Here is a tiny trained network, its code and every weight. The questions are about switching its units off for an input and a class, where a switched-off unit gives its printed mean instead of its output.

import numpy as np


def w(rows, s, z=0):
    codes = np.array(rows[::2]) - 128.0
    scale = np.full(codes.shape[1], s)
    scale[-1] = z or s
    return codes * scale


def norm(h):
    return h / np.sqrt((h * h).mean(-1, keepdims=True) + 1e-5)


def f(y):
    return np.maximum(y, 0)


def log_softmax(a):
    a = a - a.max(-1, keepdims=True)
    return a - np.log(np.exp(a).sum(-1, keepdims=True))


def net(x, mask):
    res = np.array(x, float).reshape(1, 2) / 4 @ E
    u = 0
    for l in range(3):
        y = f(norm(res) @ A[l][:, :-1].T + A[l][:, -1])
        res = res + np.where(mask[u : u + 6], y, B[l][:, -1]) @ B[l][:, :-1]
        u += 6
    return log_softmax(norm(res)[-1] @ U[:, :-1].T + U[:, -1])


A, B = {}, {}
E = w([
[130,25,173,102,143,87,162],'x0',
[146,136,254,91,143,187,231],'x1',
],0.0044)
A[0] = w([
[127,134,176,127,130,127,144,149],'0.n1',
[147,159,105,147,120,142,118,118],'0.n2',
[110,191,12,133,123,125,68,115],'0.n3',
[112,129,130,134,124,127,152,83],'0.n4',
[106,123,161,116,133,133,158,6],'0.n5',
[130,211,116,132,133,136,125,120],'0.n6',
],0.011,0.0018)
B[0] = w([
[142,110,143,114,127,113,157,171],'0.n1',
[140,49,172,98,140,4,156,160],'0.n2',
[243,99,126,143,222,193,72,255],'0.n3',
[106,106,99,108,126,125,144,136],'0.n4',
[149,122,182,145,116,83,90,160],'0.n5',
[101,185,96,141,119,162,87,178],'0.n6',
],0.015,0.011)
A[1] = w([
[17,106,83,107,136,100,83,81],'1.n1',
[30,168,164,187,101,44,54,206],'1.n2',
[8,79,52,99,130,53,130,65],'1.n3',
[94,85,161,186,86,150,225,169],'1.n4',
[32,254,176,167,51,153,138,2],'1.n5',
[172,44,22,194,105,137,56,171],'1.n6',
],0.0073,0.00043)
B[1] = w([
[78,152,83,88,135,138,144,142],'1.n1',
[95,131,177,85,148,138,190,160],'1.n2',
[141,255,142,113,107,158,170,153],'1.n3',
[48,86,90,160,116,57,70,171],'1.n4',
[109,148,54,64,158,191,166,179],'1.n5',
[181,144,73,65,184,195,89,254],'1.n6',
],0.0076,0.0067)
A[2] = w([
[29,166,132,113,105,216,158,135],'2.n1',
[111,59,40,195,135,135,120,174],'2.n2',
[238,39,125,194,165,207,47,137],'2.n3',
[61,235,125,110,127,254,248,44],'2.n4',
[98,170,121,116,129,158,169,74],'2.n5',
[197,125,157,159,133,155,211,250],'2.n6',
],0.0086,0.0016)
B[2] = w([
[171,164,89,52,136,95,113,159],'2.n1',
[94,187,123,198,163,182,177,149],'2.n2',
[248,89,134,190,255,167,16,253],'2.n3',
[64,167,93,13,165,100,145,187],'2.n4',
[122,141,123,99,126,124,128,149],'2.n5',
[85,96,46,161,139,84,79,162],'2.n6',
],0.0094,0.013)
U = w([
[50,165,83,222,123,172,164,61],'0',
[76,190,67,11,149,128,157,163],'1',
[110,136,95,163,71,171,167,4],'2',
[112,139,125,150,45,189,163,27],'3',
[94,56,188,135,102,44,146,219],'4',
[115,146,122,150,55,173,154,35],'5',
[111,146,88,169,61,157,165,3],'6',
[197,114,92,163,209,183,69,212],'7',
],0.012,0.0052)

Each question gives the input, the list of numbers given to net, and the class t.
The units are the neurons (one row each of A and B). Each row of codes is followed by its name. A weight is (code - 128) times the scale printed after its matrix; where a second scale follows, it is the last column's (A, B and U).
mask holds one flag per neuron, layer by layer. A switched-off neuron (its flag False) gives its mean, the last column of its row in B, instead of its output. The means were averaged over made-up inputs and are rounded, as every weight is.
A unit's drop is (log p(t) with every unit on - log p(t) with that unit switched off) / (log p(t) with every unit on - log p(t) with every unit switched off).
The circuit of an input: a set's keep is (log p(t) with only the set's units on - log p(t) with every unit switched off) / (log p(t) with every unit on - log p(t) with every unit switched off). Starting from the 12 units with the biggest drops (on a tie, the unit counted first), units are removed one at a time, each time the one whose removal leaves the highest keep (on an exact tie, the one counted first), for as long as the keep stays at least 0.8.
units of the circuit, in order: the units of the circuit, biggest drop first
top k neurons: the k neurons with the biggest drops, biggest first
k most important neurons of layer l: the k neurons of layer l with the biggest drops, biggest first
drop of u: that unit's drop, to one decimal
input [6,-3], class 1: top 2 neurons => [0.n3; 1.n3]
input [4,-1], class 1: units of the circuit, in order => [0.n3; 2.n3]
input [1,7], class 4: top 2 neurons => [0.n3; 2.n3]
input [-1,5], class 4: top 3 neurons => [0.n3; 2.n3; 1.n6]
input [5,0], class 4: top 2 neurons => [0.n3; 1.n6]
input [8,-1], class 4: top 4 neurons => [0.n3; 0.n6; 2.n3; 1.n6]
input [-1,4], class 4: 2 most important neurons of layer 0 => [0.n3; 0.n1]
input [6,-4], class 1: top 2 neurons => [0.n3; 1.n3]
input [-1,1], class 1: top 2 neurons => [0.n3; 0.n6]
input [3,3], class 4: drop of 2.n3 => 0.3
input [5,1], class 4: drop of 0.n3 => 0.9
input [4,2], class 4: drop of 2.n3 => 0.3
